Here is a tiny trained network, its code and every weight. The questions are about switching its units off for an input and a class, where a switched-off unit gives its printed mean instead of its output.

import numpy as np


def w(rows, s, z=0):
    codes = np.array(rows[::2]) - 128.0
    scale = np.full(codes.shape[1], s)
    scale[-1] = z or s
    return codes * scale


def f(y):
    return y / 2 * (1 + np.tanh(0.7978845608 * (y + 0.044715 * y**3)))


def log_softmax(a):
    a = a - a.max(-1, keepdims=True)
    return a - np.log(np.exp(a).sum(-1, keepdims=True))


def net(x, mask):
    res = np.array(x, float).reshape(1, 7) / 4 @ E
    y = f(res @ A[0][:, :-1].T + A[0][:, -1])
    res = res + np.where(mask, y, B[0][:, -1]) @ B[0][:, :-1]
    return log_softmax(res[-1] @ U[:, :-1].T + U[:, -1])


A, B = {}, {}
E = w([
[132,126,129,116,135,118],'x0',
[225,163,76,213,119,108],'x1',
[111,197,197,191,204,144],'x2',
[129,128,128,126,129,126],'x3',
[119,133,126,157,111,154],'x4',
[102,35,140,250,169,117],'x5',
[41,173,83,171,112,76],'x6',
],0.013)
A[0] = w([
[189,179,115,153,124,97,85],'neuron 1',
[178,108,125,124,64,60,91],'neuron 2',
[186,90,141,117,125,196,55],'neuron 3',
[113,122,141,142,101,173,17],'neuron 4',
[146,164,130,78,91,159,141],'neuron 5',
[106,97,94,103,110,134,68],'neuron 6',
[112,193,103,103,92,120,139],'neuron 7',
[186,94,184,118,143,154,47],'neuron 8',
[184,75,193,94,158,177,58],'neuron 9',
[112,56,110,152,148,147,202],'neuron 10',
[80,81,173,119,117,127,133],'neuron 11',
[93,129,138,107,180,154,133],'neuron 12',
[70,90,127,87,118,170,36],'neuron 13',
[111,143,158,166,215,153,128],'neuron 14',
[98,94,161,100,103,138,135],'neuron 15',
[188,78,142,105,121,145,94],'neuron 16',
[129,158,136,41,149,99,133],'neuron 17',
[180,120,161,120,123,162,1],'neuron 18',
[109,8,109,191,215,87,123],'neuron 19',
[82,131,137,89,115,177,88],'neuron 20',
[74,95,127,61,117,146,92],'neuron 21',
[148,211,113,74,114,184,109],'neuron 22',
[138,89,110,115,36,130,35],'neuron 23',
[129,226,103,56,86,136,188],'neuron 24',
[148,204,206,161,166,102,78],'neuron 25',
[126,172,158,141,163,138,69],'neuron 26',
[78,118,142,102,146,130,113],'neuron 27',
[126,53,39,101,44,124,129],'neuron 28',
[123,7,106,149,62,82,141],'neuron 29',
[94,102,118,167,142,73,112],'neuron 30',
[68,149,98,145,98,52,37],'neuron 31',
[68,179,102,141,122,43,85],'neuron 32',
[224,106,47,153,115,78,114],'neuron 33',
[115,163,164,141,171,163,177],'neuron 34',
[18,79,168,69,167,194,81],'neuron 35',
[130,176,192,160,176,127,93],'neuron 36',
[200,144,103,177,113,106,137],'neuron 37',
[187,156,74,153,155,112,45],'neuron 38',
[83,133,83,140,115,89,33],'neuron 39',
[112,89,169,153,141,121,154],'neuron 40',
],0.014,0.0019)
B[0] = w([
[180,155,76,166,102,83,184],'neuron 1',
[151,125,136,105,138,83,169],'neuron 2',
[70,81,176,180,53,155,169],'neuron 3',
[119,157,120,137,94,149,131],'neuron 4',
[147,92,113,95,184,186,189],'neuron 5',
[123,139,172,120,130,70,155],'neuron 6',
[97,65,88,123,164,227,194],'neuron 7',
[21,40,168,205,31,161,170],'neuron 8',
[107,66,164,214,79,138,187],'neuron 9',
[168,117,62,69,216,180,180],'neuron 10',
[169,190,49,208,142,106,168],'neuron 11',
[202,154,126,139,97,67,166],'neuron 12',
[139,205,110,195,109,127,173],'neuron 13',
[160,120,166,36,159,110,216],'neuron 14',
[122,177,128,174,85,86,161],'neuron 15',
[71,113,181,157,79,148,166],'neuron 16',
[120,109,92,128,147,145,198],'neuron 17',
[48,61,113,171,71,115,155],'neuron 18',
[149,117,12,59,208,247,250],'neuron 19',
[152,182,85,179,139,124,173],'neuron 20',
[187,179,98,144,117,92,188],'neuron 21',
[100,106,54,60,202,220,214],'neuron 22',
[120,192,229,46,212,66,176],'neuron 23',
[148,99,93,71,159,192,243],'neuron 24',
[133,144,192,87,165,73,221],'neuron 25',
[113,138,184,84,190,39,178],'neuron 26',
[174,162,109,175,89,109,165],'neuron 27',
[90,157,252,45,221,52,216],'neuron 28',
[90,135,167,27,193,147,200],'neuron 29',
[110,75,111,134,124,162,185],'neuron 30',
[44,50,183,255,26,131,193],'neuron 31',
[36,46,204,176,39,182,207],'neuron 32',
[166,205,104,141,78,95,209],'neuron 33',
[100,159,195,75,194,87,191],'neuron 34',
[149,191,73,186,47,89,224],'neuron 35',
[98,139,186,70,184,100,211],'neuron 36',
[183,168,70,194,101,81,198],'neuron 37',
[162,205,56,214,55,103,182],'neuron 38',
[43,61,174,146,68,152,171],'neuron 39',
[146,145,100,115,148,165,173],'neuron 40',
],0.0073,0.019)
U = w([
[162,96,39,69,169,240,124],'0',
[148,172,240,58,164,45,253],'1',
[192,227,43,164,43,62,57],'2',
[93,12,194,158,5,170,60],'3',
],0.012,0.0024)

Each question gives the input, the list of numbers given to net, and the class t.
The units are the neurons (one row each of A and B). Each row of codes is followed by its name. A weight is (code - 128) times the scale printed after its matrix; where a second scale follows, it is the last column's (A, B and U).
mask holds one flag per neuron, in row order. A switched-off neuron (its flag False) gives its mean, the last column of its row in B, instead of its output. The means were averaged over made-up inputs and are rounded, as every weight is.
A unit's drop is (log p(t) with every unit on - log p(t) with that unit switched off) / (log p(t) with every unit on - log p(t) with every unit switched off).
The circuit of an input: a set's keep is (log p(t) with only the set's units on - log p(t) with every unit switched off) / (log p(t) with every unit on - log p(t) with every unit switched off). Starting from the 12 units with the biggest drops (on a tie, the unit counted first), units are removed one at a time, each time the one whose removal leaves the highest keep (on an exact tie, the one counted first), for as long as the keep stays at least 0.8.
units of the circuit, in order: the units of the circuit, biggest drop first
most important unit: the unit with the biggest drop
top k neurons: the k neurons with the biggest drops, biggest first
drop of u: that unit's drop, to one decimal
input [-4,-6,-1,-3,3,1,-8], class 3: most important unit	neuron 8
input [2,4,-5,0,-4,4,4], class 1: top 3 neurons	(neuron 28; neuron 29; neuron 22)
input [-3,-2,3,7,-1,6,6], class 0: top 4 neurons	(neuron 19; neuron 10; neuron 8; neuron 9)
input [6,8,-8,6,-1,8,5], class 0: top 4 neurons	(neuron 19; neuron 29; neuron 10; neuron 30)
input [-1,5,5,1,-3,6,-7], class 3: top 4 neurons	(neuron 8; neuron 9; neuron 3; neuron 22)
input [1,6,-6,-8,4,3,-2], class 1: top 2 neurons	(neuron 28; neuron 29)
input [1,-3,-8,-3,-1,-7,-8], class 1: top 3 neurons	(neuron 28; neuron 23; neuron 19)
input [1,-4,-7,-7,8,-5,1], class 1: top 2 neurons	(neuron 28; neuron 23)
input [7,-2,-7,-3,4,-6,-8], class 3: top 3 neurons	(neuron 3; neuron 9; neuron 8)
input [-4,6,-3,-3,6,3,-7], class 3: top 2 neurons	(neuron 3; neuron 8)
input [-7,5,-5,4,5,4,6], class 3: top 4 neurons	(neuron 31; neuron 39; neuron 32; neuron 25)
input [-6,4,7,-5,5,7,-8], class 3: top 2 neurons	(neuron 8; neuron 9)
input [-7,-1,4,7,-6,6,6], class 0: top 3 neurons	(neuron 19; neuron 10; neuron 8)
input [4,-7,4,-2,1,5,3], class 2: units of the circuit, in order	(neuron 35)
input [-7,-6,-8,1,-4,5,-6], class 1: drop of neuron 29	0.1
input [5,-7,5,-4,2,8,3], class 0: drop of neuron 19	4.8
input [3,-3,-7,-5,-3,-5,-2], class 1: drop of neuron 23	0.3
